Below is a small trained network, with its code and all its weights. Each question gives an input and a target symbol and asks what happens when units are switched off, that is, made to give their printed mean instead of their output.

import numpy as np


def w(rows, s, z=0):
    codes = np.array(rows[::2]) - 128.0
    scale = np.full(codes.shape[1], s)
    scale[-1] = z or s
    return codes * scale


def norm(h):
    return h / np.sqrt((h * h).mean(-1, keepdims=True) + 1e-5)


def f(y):
    return np.maximum(y, 0)


def softmax(a):
    e = np.exp(a - a.max(-1, keepdims=True))
    return e / e.sum(-1, keepdims=True)


def log_softmax(a):
    a = a - a.max(-1, keepdims=True)
    return a - np.log(np.exp(a).sum(-1, keepdims=True))


def net(x, mask):
    ids = ['ΘΠΣΩγζμξτψ'.index(c) for c in x.split()]
    T = len(ids)
    res = E[ids] + P[:T]
    r = norm(res)
    for j in range(2):
        rows = slice(4 * j, 4 * j + 4)
        q, k, v = (r @ M[0][rows].T for M in (Q, K, V))
        z = softmax(np.where(np.tri(T) > 0, q @ k.T / 4**0.5, -1e9)) @ v
        o = O[0][rows]
        res = res + np.where(mask[j], z, o[:, -1]) @ o[:, :-1]
    y = f(norm(res) @ A[0][:, :-1].T + A[0][:, -1])
    res = res + np.where(mask[2:10], y, B[0][:, -1]) @ B[0][:, :-1]
    return log_softmax(norm(res)[-1] @ U[:, :-1].T + U[:, -1])


Q, K, V, O, A, B = {}, {}, {}, {}, {}, {}
E = w([
[75,35,40,158,146],'Θ',
[110,78,172,155,49],'Π',
[145,131,79,114,125],'Σ',
[111,107,104,134,63],'Ω',
[113,173,81,206,118],'γ',
[133,49,142,154,191],'ζ',
[194,105,30,137,132],'μ',
[120,104,75,126,248],'ξ',
[79,153,151,110,108],'τ',
[215,107,103,159,87],'ψ',
],0.015)
P = w([
[82,3,96,98,188],'0',
[95,77,146,111,191],'1',
[90,119,152,86,165],'2',
[89,145,159,78,155],'3',
[92,162,158,73,146],'4',
[91,180,164,69,141],'5',
[92,192,168,63,135],'6',
[76,184,170,60,130],'7',
[71,170,159,46,119],'8',
],0.0056)
Q[0] = w([
[127,134,122,63,57],'h1',
[143,118,116,132,236],'h1',
[145,140,164,110,81],'h1',
[96,207,117,113,104],'h1',
[186,143,131,118,177],'h2',
[107,138,195,223,164],'h2',
[86,55,147,230,247],'h2',
[110,86,100,56,37],'h2',
],0.011)
K[0] = w([
[126,128,147,87,51],'h1',
[110,137,77,193,186],'h1',
[120,50,157,65,142],'h1',
[199,102,67,52,104],'h1',
[105,86,221,161,92],'h2',
[169,70,131,67,94],'h2',
[134,84,146,7,184],'h2',
[132,233,82,212,116],'h2',
],0.013)
V[0] = w([
[166,53,176,23,152],'h1',
[81,19,94,212,136],'h1',
[113,142,77,86,181],'h1',
[61,80,175,110,134],'h1',
[42,154,92,255,114],'h2',
[70,106,155,144,216],'h2',
[158,70,155,121,155],'h2',
[160,150,188,83,75],'h2',
],0.0063)
O[0] = w([
[199,3,212,134,124,178],'h1',
[139,225,156,165,78,254],'h1',
[142,132,129,46,72,237],'h1',
[205,171,143,150,150,123],'h1',
[55,78,61,190,92,171],'h2',
[59,95,126,115,211,113],'h2',
[170,142,133,131,201,122],'h2',
[162,78,202,141,92,4],'h2',
],0.0055,0.003)
A[0] = w([
[156,74,15,89,124,51],'n1',
[140,147,44,123,194,129],'n2',
[113,116,98,223,1,255],'n3',
[103,236,219,120,203,28],'n4',
[66,160,191,55,120,162],'n5',
[218,26,142,103,66,159],'n6',
[181,49,79,192,209,35],'n7',
[138,54,90,122,156,91],'n8',
],0.0069,0.0036)
B[0] = w([
[88,98,201,159,68,230],'n1',
[110,167,215,45,46,206],'n2',
[66,209,116,66,167,254],'n3',
[108,17,68,184,2,144],'n4',
[229,123,115,253,48,175],'n5',
[104,231,158,209,221,202],'n6',
[190,95,23,125,88,152],'n7',
[147,121,164,132,58,162],'n8',
],0.0051,0.0065)
U = w([
[89,166,239,217,141,68],'Θ',
[230,192,99,207,173,124],'Π',
[241,119,11,92,85,141],'Σ',
[148,111,102,19,203,100],'Ω',
[145,73,138,240,41,126],'γ',
[49,218,67,166,153,118],'ζ',
[147,141,221,29,103,163],'μ',
[173,68,139,147,175,253],'ξ',
[57,46,37,113,92,123],'τ',
[131,121,113,143,140,31],'ψ',
],0.011,0.0059)

Each question gives the input, a string of symbols that net reads in full, and the target symbol t.
The units are the heads (4 rows each of Q, K, V and O) and the neurons (one row each of A and B). Each row of codes is followed by its name. A weight is (code - 128) times the scale printed after its matrix; where a second scale follows, it is the last column's (O, A, B and U).
mask holds one flag per unit, heads first, then neurons. A switched-off unit (its flag False) gives its mean, the last column of its rows in O or B, instead of its output. The means were averaged over made-up inputs and are rounded, as every weight is.
A unit's drop is (log p(t) with every unit on - log p(t) with that unit switched off) / (log p(t) with every unit on - log p(t) with every unit switched off).
The circuit of an input: a set's keep is (log p(t) with only the set's units on - log p(t) with every unit switched off) / (log p(t) with every unit on - log p(t) with every unit switched off). Starting from all 10 units, units are removed one at a time, each time the one whose removal leaves the highest keep (on an exact tie, the one counted first), for as long as the keep stays at least 0.8.
units of the circuit, in order: the units of the circuit, biggest drop first
most important unit: the unit with the biggest drop
top k neurons: the k neurons with the biggest drops, biggest first
heads that matter: for each layer, one digit per head in row order, 1 if its drop is at least 0.15 and else 0, layers parted by /
input τ Ω Σ Σ μ ψ, target Π: units of the circuit, in order => (n6; n2)
input Σ γ Σ Σ τ τ Σ ψ Π, target ζ: top neuron => (n3)
input Π ψ Σ ψ Σ, target Π: units of the circuit, in order => (h2; n6; n2; n3)
input ζ γ Σ Σ Ω ψ Σ Π, target ζ: units of the circuit, in order => (n3; h2; h1)
input Σ Σ Σ τ Σ, target γ: top 4 neurons => (n3; n5; n2; n6)
input Θ Σ γ τ Σ μ τ, target τ: heads that matter => 11
input Σ μ Π γ Ω Σ, target τ: heads that matter => 01
input Θ Ω Σ, target μ: heads that matter => 00
input μ Ω μ Σ μ Θ ψ Σ, target Σ: units of the circuit, in order => (h2; n3; n2)
input ψ γ μ, target ζ: heads that matter => 10
input Π Σ Π Σ, target Θ: heads that matter => 11
input ψ Π Π, target Θ: heads that matter => 00
input Σ Σ Σ Ω μ Σ τ μ, target μ: units of the circuit, in order => (n1; n5; n2)
input Σ γ Θ μ ψ, target ζ: units of the circuit, in order => (n3; h2)
input Ω μ Σ γ Π Ω ψ, target ζ: heads that matter => 01
input τ γ Π τ Σ τ Ω ζ τ, target τ: units of the circuit, in order => (h2)
input Σ Σ ξ Θ τ, target γ: top 3 neurons => (n5; n4; n3)
input Σ Σ τ Σ, target γ: heads that matter => 01
input ψ μ Σ, target μ: heads that matter => 01
input Π ξ μ μ Ω Σ ξ ζ, target ξ: most important unit => n3
input ξ ψ Θ ψ Σ μ Σ μ, target μ: top 3 neurons => (n2; n1; n5)
input γ Σ τ Ω Σ Σ μ, target ζ: heads that matter => 11
input Π Σ γ τ ψ ψ τ Ω ζ, target ζ: heads that matter => 10
input Σ Σ Σ Ω Ω μ Σ γ μ, target τ: heads that matter => 01
input γ Θ Ω Θ Σ ζ, target ζ: heads that matter => 11
input μ μ Σ τ Ω, target ζ: top 2 neurons => (n3; n2)
input Θ Ω Ω Θ, target ζ: top 2 neurons => (n3; n4)
